Here is a tiny trained network, its code and every weight. The questions are about switching its units off for an input and a target symbol, where a switched-off unit gives its printed mean instead of its output.

import numpy as np


def w(rows, s, z=0):
    codes = np.array(rows[::2]) - 128.0
    scale = np.full(codes.shape[1], s)
    scale[-1] = z or s
    return codes * scale


def norm(h):
    return h / np.sqrt((h * h).mean(-1, keepdims=True) + 1e-5)


def f(y):
    return y / 2 * (1 + np.tanh(0.7978845608 * (y + 0.044715 * y**3)))


def softmax(a):
    e = np.exp(a - a.max(-1, keepdims=True))
    return e / e.sum(-1, keepdims=True)


def log_softmax(a):
    a = a - a.max(-1, keepdims=True)
    return a - np.log(np.exp(a).sum(-1, keepdims=True))


def net(x, mask):
    ids = ['αβεηλξπστω'.index(c) for c in x.split()]
    T = len(ids)
    res = E[ids] + P[:T]
    u = 0
    for l in range(2):
        q, k, v = (norm(res) @ M[l].T for M in (Q, K, V))
        z = softmax(np.where(np.tri(T) > 0, q @ k.T / 3**0.5, -1e9)) @ v
        res = res + np.where(mask[u], z, O[l][:, -1]) @ O[l][:, :-1]
        u += 1
        y = f(norm(res) @ A[l][:, :-1].T + A[l][:, -1])
        res = res + np.where(mask[u : u + 12], y, B[l][:, -1]) @ B[l][:, :-1]
        u += 12
    return log_softmax(norm(res)[-1] @ U[:, :-1].T + U[:, -1])


Q, K, V, O, A, B = {}, {}, {}, {}, {}, {}
E = w([
[65,84,160,69,77,152,77,137,155,142,130],'α',
[75,142,141,182,112,96,93,202,150,150,242],'β',
[181,218,101,158,150,128,42,134,159,191,155],'ε',
[15,88,164,102,112,21,175,150,180,134,110],'η',
[190,126,203,157,152,59,38,103,83,122,133],'λ',
[132,86,71,152,183,167,163,111,114,149,5],'ξ',
[108,128,108,116,58,110,106,84,123,95,45],'π',
[176,114,141,142,148,226,105,151,81,127,162],'σ',
[85,166,122,152,151,104,163,179,119,184,115],'τ',
[86,48,224,52,135,209,71,178,141,59,139],'ω',
],0.018)
P = w([
[142,209,89,139,217,148,157,36,102,129,189],'0',
[190,112,35,60,144,129,47,177,178,133,7],'1',
[97,188,142,221,58,195,151,118,215,201,36],'2',
[137,157,100,71,146,125,125,206,137,198,81],'3',
[113,146,168,254,34,187,224,140,127,219,46],'4',
[123,164,123,67,108,134,146,216,106,189,120],'5',
[105,108,214,221,56,157,135,143,189,141,63],'6',
[129,164,119,71,102,128,144,197,107,205,121],'7',
],0.0091)
Q[0] = w([
[114,190,156,27,143,103,142,97,6,167,145],'0.h1',
[161,99,53,37,193,42,141,83,75,78,193],'0.h1',
[117,150,97,2,156,143,65,148,41,179,110],'0.h1',
],0.0072)
K[0] = w([
[128,155,208,155,87,42,118,220,19,94,111],'0.h1',
[192,130,154,150,127,141,25,170,125,205,20],'0.h1',
[190,24,253,217,107,4,74,210,159,170,127],'0.h1',
],0.0067)
V[0] = w([
[129,188,208,112,141,115,9,114,16,152,19],'0.h1',
[125,79,104,172,122,64,93,98,57,53,170],'0.h1',
[129,247,120,37,64,255,244,158,152,5,113],'0.h1',
],0.0036)
O[0] = w([
[116,169,178,85,102,149,149,184,97,92,77,254],'0.h1',
[8,139,128,144,209,143,79,110,157,136,116,82],'0.h1',
[176,136,131,125,160,144,112,131,127,121,134,56],'0.h1',
],0.015,0.0027)
A[0] = w([
[105,88,139,186,144,121,117,252,158,141,119,87],'0.n1',
[165,13,94,153,144,154,65,241,57,129,172,150],'0.n2',
[228,143,81,168,163,121,64,222,40,108,90,63],'0.n3',
[57,92,151,249,181,116,89,2,163,171,160,98],'0.n4',
[72,112,158,242,119,150,126,78,82,167,91,159],'0.n5',
[141,103,110,96,158,109,140,209,181,148,227,252],'0.n6',
[59,36,187,55,200,45,142,54,103,98,184,72],'0.n7',
[67,116,150,85,167,136,28,221,112,146,40,138],'0.n8',
[152,73,151,128,28,176,125,142,168,139,128,180],'0.n9',
[180,208,104,146,89,99,4,192,72,72,118,149],'0.n10',
[152,220,197,159,95,78,81,178,205,85,177,163],'0.n11',
[101,164,71,77,179,173,139,148,152,98,58,191],'0.n12',
],0.0067,0.003)
B[0] = w([
[232,147,106,77,84,113,156,124,30,150,131,179],'0.n1',
[94,102,83,129,140,39,182,125,122,155,128,176],'0.n2',
[113,181,100,53,82,78,139,172,109,130,75,174],'0.n3',
[118,1,55,160,127,173,84,190,162,122,59,137],'0.n4',
[97,94,154,68,215,127,81,161,157,131,126,174],'0.n5',
[131,107,90,151,105,97,94,52,161,109,24,177],'0.n6',
[148,117,124,117,141,137,138,177,190,40,107,135],'0.n7',
[126,153,68,126,125,137,173,44,32,189,106,254],'0.n8',
[173,185,118,174,228,100,128,171,148,206,109,218],'0.n9',
[78,121,129,85,117,117,203,101,153,207,146,202],'0.n10',
[95,103,147,162,97,133,168,153,80,123,61,191],'0.n11',
[127,137,143,161,41,122,169,141,78,109,165,181],'0.n12',
],0.0077,0.008)
Q[1] = w([
[111,153,251,174,155,130,145,140,147,111,128],'1.h1',
[105,158,85,78,137,126,112,64,115,66,186],'1.h1',
[145,105,165,207,128,150,93,128,141,119,124],'1.h1',
],0.013)
K[1] = w([
[162,254,111,83,234,227,106,32,100,104,140],'1.h1',
[141,134,118,113,80,157,117,244,121,192,10],'1.h1',
[156,158,65,174,216,188,163,5,193,98,128],'1.h1',
],0.008)
V[1] = w([
[6,62,81,232,144,53,216,143,40,145,110],'1.h1',
[27,144,196,64,176,62,150,162,186,68,42],'1.h1',
[144,52,104,150,167,168,254,157,118,21,105],'1.h1',
],0.0062)
O[1] = w([
[135,157,199,222,184,104,59,148,124,103,254,255],'1.h1',
[59,167,155,42,176,69,167,127,217,112,125,175],'1.h1',
[107,141,171,128,82,176,118,212,150,65,120,88],'1.h1',
],0.015,0.0055)
A[1] = w([
[206,72,134,68,175,124,126,180,114,125,135,182],'1.n1',
[157,85,84,137,151,53,103,26,74,212,146,76],'1.n2',
[84,197,121,53,151,102,167,180,217,75,133,80],'1.n3',
[61,196,183,111,133,170,174,100,26,126,39,161],'1.n4',
[122,15,145,127,191,192,80,168,233,106,110,111],'1.n5',
[126,160,43,108,19,103,150,87,171,139,114,3],'1.n6',
[175,165,118,107,93,115,180,74,87,133,149,120],'1.n7',
[143,124,140,125,1,154,236,175,95,80,2,36],'1.n8',
[165,112,128,201,104,133,76,116,131,144,244,64],'1.n9',
[169,159,148,17,114,165,121,162,137,140,61,170],'1.n10',
[102,117,79,226,168,134,77,104,72,143,139,150],'1.n11',
[174,69,82,160,50,204,177,110,76,137,71,157],'1.n12',
],0.0087,0.0027)
B[1] = w([
[3,50,80,183,156,54,84,123,173,99,155,137],'1.n1',
[146,85,175,193,170,249,202,184,231,75,186,227],'1.n2',
[152,181,186,121,209,148,105,124,154,121,175,178],'1.n3',
[42,101,137,113,76,201,102,39,79,206,174,254],'1.n4',
[80,14,31,127,33,161,101,152,125,133,137,143],'1.n5',
[155,74,156,47,118,77,110,144,149,124,70,153],'1.n6',
[89,120,121,57,165,197,95,224,154,38,127,173],'1.n7',
[183,146,189,153,98,148,62,94,172,74,153,202],'1.n8',
[199,117,116,113,40,18,163,110,129,51,152,200],'1.n9',
[134,56,75,137,104,57,115,74,172,72,179,180],'1.n10',
[86,172,200,83,106,74,189,45,88,149,216,214],'1.n11',
[161,212,99,191,238,133,75,107,146,87,118,185],'1.n12',
],0.008,0.0096)
U = w([
[134,136,197,135,71,189,155,253,82,73,94,141],'α',
[34,149,152,123,107,170,127,113,46,162,131,103],'β',
[140,173,95,194,165,167,45,120,83,91,87,191],'ε',
[134,88,152,172,179,216,185,127,168,147,139,63],'η',
[157,115,85,86,124,95,127,116,129,167,77,253],'λ',
[99,208,145,105,242,83,79,145,135,101,106,122],'ξ',
[47,122,45,140,172,159,73,224,146,88,125,173],'π',
[76,43,71,162,123,110,55,109,121,127,172,98],'σ',
[202,124,147,130,99,77,166,67,98,106,196,111],'τ',
[143,110,225,78,71,207,113,113,171,59,138,40],'ω',
],0.0071,0.0038)

Each question gives the input, a string of symbols that net reads in full, and the target symbol t.
The units are the heads (3 rows each of Q, K, V and O) and the neurons (one row each of A and B). Each row of codes is followed by its name. A weight is (code - 128) times the scale printed after its matrix; where a second scale follows, it is the last column's (O, A, B and U).
mask holds one flag per unit, layer by layer, with each layer's heads first. A switched-off unit (its flag False) gives its mean, the last column of its rows in O or B, instead of its output. The means were averaged over made-up inputs and are rounded, as every weight is.
A unit's drop is (log p(t) with every unit on - log p(t) with that unit switched off) / (log p(t) with every unit on - log p(t) with every unit switched off).
The circuit of an input: a set's keep is (log p(t) with only the set's units on - log p(t) with every unit switched off) / (log p(t) with every unit on - log p(t) with every unit switched off). Starting from the 12 units with the biggest drops (on a tie, the unit counted first), units are removed one at a time, each time the one whose removal leaves the highest keep (on an exact tie, the one counted first), for as long as the keep stays at least 0.8.
circuit, biggest first: the units of the circuit, biggest drop first
unit that matters most: the unit with the biggest drop
k most important neurons: the k neurons with the biggest drops, biggest first
k most important neurons of layer l: the k neurons of layer l with the biggest drops, biggest first
input λ λ ξ λ ω λ σ σ, target β: circuit, biggest first : (0.h1, 1.n4)
input ω π π λ σ ξ α π, target β: most important neuron of layer 0 : (0.n8)
input σ β β β σ η λ, target ε: 2 most important neurons of layer 0 : (0.n8, 0.n11)
input σ σ α π ξ ε, target λ: circuit, biggest first : (0.h1, 0.n3, 1.h1, 1.n11)
input η λ τ ω, target β: 2 most important neurons of layer 1 : (1.n4, 1.n2)
input α λ β τ ξ, target λ: 2 most important neurons : (0.n8, 0.n7)
input σ α α σ α, target ε: circuit, biggest first : (1.h1, 1.n12)
input τ τ σ ω, target σ: circuit, biggest first : (1.n1, 1.n10)
input η λ π ξ ξ β, target τ: 3 most important neurons : (0.n1, 1.n9, 0.n2)
input τ α α ε, target λ: circuit, biggest first : (0.n3, 0.h1, 1.h1)
input ε ε β τ σ α, target τ: 2 most important neurons : (0.n11, 1.n9)
input ω β τ σ τ ξ β, target ω: 2 most important neurons : (1.n8, 0.n7)
input ε ω α α λ ε σ, target η: 2 most important neurons : (1.n2, 0.n8)
input π τ β σ β, target β: circuit, biggest first : (0.n11, 0.h1, 1.n2, 1.n4)
input π ξ π λ ω ξ ε ε, target β: unit that matters most : 0.h1
input λ β ω ε ω ω, target τ: 3 most important neurons : (0.n8, 0.n9, 0.n3)
input ω α β λ η σ σ, target ω: circuit, biggest first : (1.h1, 1.n8)
input π α π ε α α ω π, target ω: circuit, biggest first : (1.n7, 1.n8)
input η σ α, target π: 2 most important neurons : (0.n4, 1.n5)
input η λ ξ α ω α π, target π: 2 most important neurons : (0.n4, 1.n5)
input τ π ξ α τ α, target η: 4 most important neurons : (1.n2, 0.n2, 0.n12, 0.n11)
input β π η, target σ: 2 most important neurons : (0.n4, 1.n5)
input τ σ α, target τ: circuit, biggest first : (1.h1, 1.n9, 0.h1)
input τ σ η σ ξ, target τ: most important neuron of layer 0 : (0.n9)
input σ π π, target ε: 2 most important neurons : (1.n12, 0.n8)
input β τ σ α λ σ τ, target σ: 2 most important neurons of layer 0 : (0.n4, 0.n5)
input ω ε π λ, target β: unit that matters most : 0.n8
input β λ ω π ε ω, target β: 2 most important neurons of layer 0 : (0.n8, 0.n5)
input ω ξ σ π τ α α α, target η: 2 most important neurons : (1.n2, 0.n8)
input η ξ ξ σ τ, target π: 2 most important neurons : (0.n4, 1.n5)
